Here is a tiny trained network, its code and every weight. The questions are about switching its units off for an input and a class, where a switched-off unit gives its printed mean instead of its output.

import numpy as np


def w(rows, s, z=0):
    codes = np.array(rows[::2]) - 128.0
    scale = np.full(codes.shape[1], s)
    scale[-1] = z or s
    return codes * scale


def norm(h):
    return h / np.sqrt((h * h).mean(-1, keepdims=True) + 1e-5)


def f(y):
    return y / 2 * (1 + np.tanh(0.7978845608 * (y + 0.044715 * y**3)))


def log_softmax(a):
    a = a - a.max(-1, keepdims=True)
    return a - np.log(np.exp(a).sum(-1, keepdims=True))


def net(x, mask):
    res = np.array(x, float).reshape(1, 6) / 4 @ E
    u = 0
    for l in range(3):
        y = f(norm(res) @ A[l][:, :-1].T + A[l][:, -1])
        res = res + np.where(mask[u : u + 7], y, B[l][:, -1]) @ B[l][:, :-1]
        u += 7
    return log_softmax(norm(res)[-1] @ U[:, :-1].T + U[:, -1])


A, B = {}, {}
E = w([
[3,176,95,182,43,147,108,118],'x0',
[85,157,148,141,194,66,145,187],'x1',
[111,65,173,71,75,87,104,163],'x2',
[56,53,5,69,183,135,133,129],'x3',
[109,88,150,175,186,126,37,65],'x4',
[136,198,110,69,131,102,82,89],'x5',
],0.0022)
A[0] = w([
[200,83,88,113,38,215,113,54,13],'L0N0',
[150,175,96,124,134,134,64,152,53],'L0N1',
[169,202,61,203,191,178,185,82,7],'L0N2',
[176,111,168,78,180,176,176,86,37],'L0N3',
[129,23,148,238,124,199,198,204,48],'L0N4',
[141,254,100,12,131,121,47,112,18],'L0N5',
[160,193,76,78,78,150,242,186,14],'L0N6',
],0.005,0.0019)
B[0] = w([
[75,159,155,130,189,85,144,175,234],'L0N0',
[130,140,135,131,137,123,131,85,109],'L0N1',
[102,104,163,60,89,101,75,162,206],'L0N2',
[164,117,86,157,116,97,116,147,164],'L0N3',
[138,181,112,64,116,69,153,2,243],'L0N4',
[135,134,120,104,109,87,195,26,209],'L0N5',
[118,14,184,199,136,139,150,139,254],'L0N6',
],0.0093,0.002)
A[1] = w([
[78,185,118,176,69,194,119,122,68],'L1N0',
[130,98,157,194,201,159,1,23,7],'L1N1',
[226,160,113,81,159,172,139,171,64],'L1N2',
[92,196,152,118,202,69,175,192,76],'L1N3',
[204,213,205,178,77,181,130,124,45],'L1N4',
[120,87,182,15,59,100,106,172,76],'L1N5',
[104,163,156,97,139,101,178,150,83],'L1N6',
],0.0058,0.0018)
B[1] = w([
[178,148,84,202,96,91,104,120,164],'L1N0',
[120,7,203,163,93,140,226,170,179],'L1N1',
[131,152,77,206,90,100,92,100,130],'L1N2',
[98,158,172,190,192,154,122,110,202],'L1N3',
[147,190,90,2,162,185,203,214,209],'L1N4',
[119,127,182,126,118,176,34,110,251],'L1N5',
[138,115,148,150,171,115,89,79,189],'L1N6',
],0.0062,0.0017)
A[2] = w([
[98,171,171,206,223,124,118,125,53],'L2N0',
[105,54,88,161,153,116,100,89,118],'L2N1',
[184,96,162,82,184,82,115,121,93],'L2N2',
[125,119,185,111,116,176,5,127,2],'L2N3',
[104,181,83,191,43,137,83,117,61],'L2N4',
[100,102,6,70,187,246,118,140,28],'L2N5',
[254,108,52,193,157,130,53,135,96],'L2N6',
],0.0067,0.00088)
B[2] = w([
[81,118,69,116,215,178,108,146,220],'L2N0',
[202,230,191,139,95,164,143,171,227],'L2N1',
[30,159,66,170,90,167,125,100,253],'L2N2',
[86,140,127,50,91,178,60,145,198],'L2N3',
[105,63,2,134,106,169,138,142,150],'L2N4',
[227,244,205,82,132,134,195,180,169],'L2N5',
[55,117,16,148,43,169,149,160,174],'L2N6',
],0.0057,0.0025)
U = w([
[128,152,117,92,110,77,168,8,182],'0',
[134,28,205,185,108,132,175,165,169],'1',
[190,219,144,70,138,152,166,198,160],'2',
[109,121,1,181,66,149,116,156,163],'3',
[87,118,167,65,100,159,26,134,159],'4',
[77,149,121,172,238,138,119,139,150],'5',
[175,120,116,151,151,94,71,140,13],'6',
[191,123,114,155,142,69,67,147,1],'7',
],0.0083,0.0038)

Each question gives the input, the list of numbers given to net, and the class t.
The units are the neurons (one row each of A and B). Each row of codes is followed by its name. A weight is (code - 128) times the scale printed after its matrix; where a second scale follows, it is the last column's (A, B and U).
mask holds one flag per neuron, layer by layer. A switched-off neuron (its flag False) gives its mean, the last column of its row in B, instead of its output. The means were averaged over made-up inputs and are rounded, as every weight is.
A unit's drop is (log p(t) with every unit on - log p(t) with that unit switched off) / (log p(t) with every unit on - log p(t) with every unit switched off).
The circuit of an input: a set's keep is (log p(t) with only the set's units on - log p(t) with every unit switched off) / (log p(t) with every unit on - log p(t) with every unit switched off). Starting from the 12 units with the biggest drops (on a tie, the unit counted first), units are removed one at a time, each time the one whose removal leaves the highest keep (on an exact tie, the one counted first), for as long as the keep stays at least 0.8.
units of the circuit, in order: the units of the circuit, biggest drop first
unit that matters most: the unit with the biggest drop
top k neurons: the k neurons with the biggest drops, biggest first
top k neurons in layer l: the k neurons of layer l with the biggest drops, biggest first
input [-6,-4,2,4,-5,4], class 3: top 3 neurons : (L0N3; L1N1; L0N4)
input [-7,-1,8,-5,-6,7], class 4: top 2 neurons in layer 1 : (L1N5; L1N1)
input [3,8,4,-2,-5,-4], class 5: unit that matters most : L0N2
input [-3,-8,7,-8,4,-4], class 2: top 3 neurons : (L1N4; L0N2; L0N6)
input [-6,5,4,-8,4,-2], class 2: units of the circuit, in order : (L1N4; L0N6)
input [3,0,-4,-3,-3,1], class 4: top 3 neurons : (L0N2; L2N3; L1N5)
input [8,0,-7,6,8,5], class 1: top 2 neurons : (L1N1; L0N4)
input [-5,1,6,1,-8,1], class 1: top 2 neurons : (L0N6; L0N2)
input [3,4,-4,0,5,1], class 1: top 2 neurons : (L1N1; L0N0)
input [-1,-6,-8,-7,-1,-5], class 4: top 3 neurons : (L0N2; L1N5; L0N0)
input [-1,-6,-3,7,4,-3], class 2: top 2 neurons : (L2N5; L0N6)
input [-8,-4,5,-8,4,-7], class 2: top 2 neurons : (L1N4; L0N6)
input [6,6,0,8,0,2], class 2: top 2 neurons : (L2N5; L0N0)
input [-8,-5,-7,7,-4,4], class 3: unit that matters most : L2N6
input [1,5,4,6,7,4], class 1: top 4 neurons : (L1N1; L0N0; L0N2; L0N4)
input [-4,4,-6,-5,1,7], class 0: top 2 neurons in layer 0 : (L0N5; L0N0)
input [-7,-2,-4,4,1,0], class 3: units of the circuit, in order : (L2N6; L0N3)
input [0,3,1,-2,5,6], class 0: top 2 neurons : (L0N5; L0N6)
input [-1,8,-8,1,5,-5], class 4: units of the circuit, in order : (L0N2; L0N0)
input [7,8,-3,5,6,-8], class 0: top 4 neurons : (L0N4; L0N0; L0N6; L1N5)
input [-4,6,1,1,-3,1], class 5: units of the circuit, in order : (L1N3)
input [-6,-6,-1,-1,4,-2], class 3: top 2 neurons : (L0N3; L2N6)
input [-6,5,-1,-1,-5,-8], class 0: top 2 neurons in layer 0 : (L0N4; L0N0)
input [-8,-7,0,4,-6,-2], class 3: top 3 neurons : (L0N3; L2N6; L1N1)
input [-4,8,-8,-5,4,2], class 4: top 2 neurons in layer 0 : (L0N2; L0N0)
input [-6,6,6,5,5,4], class 3: top 3 neurons in layer 0 : (L0N6; L0N2; L0N0)
input [-2,-4,6,0,6,8], class 0: units of the circuit, in order : (L0N5)
input [6,0,-7,4,-6,2], class 4: top 3 neurons in layer 0 : (L0N2; L0N3; L0N6)
input [6,2,-4,6,5,-6], class 0: top 3 neurons in layer 1 : (L1N4; L1N5; L1N0)
input [3,8,3,1,7,-8], class 0: top 2 neurons in layer 0 : (L0N4; L0N0)
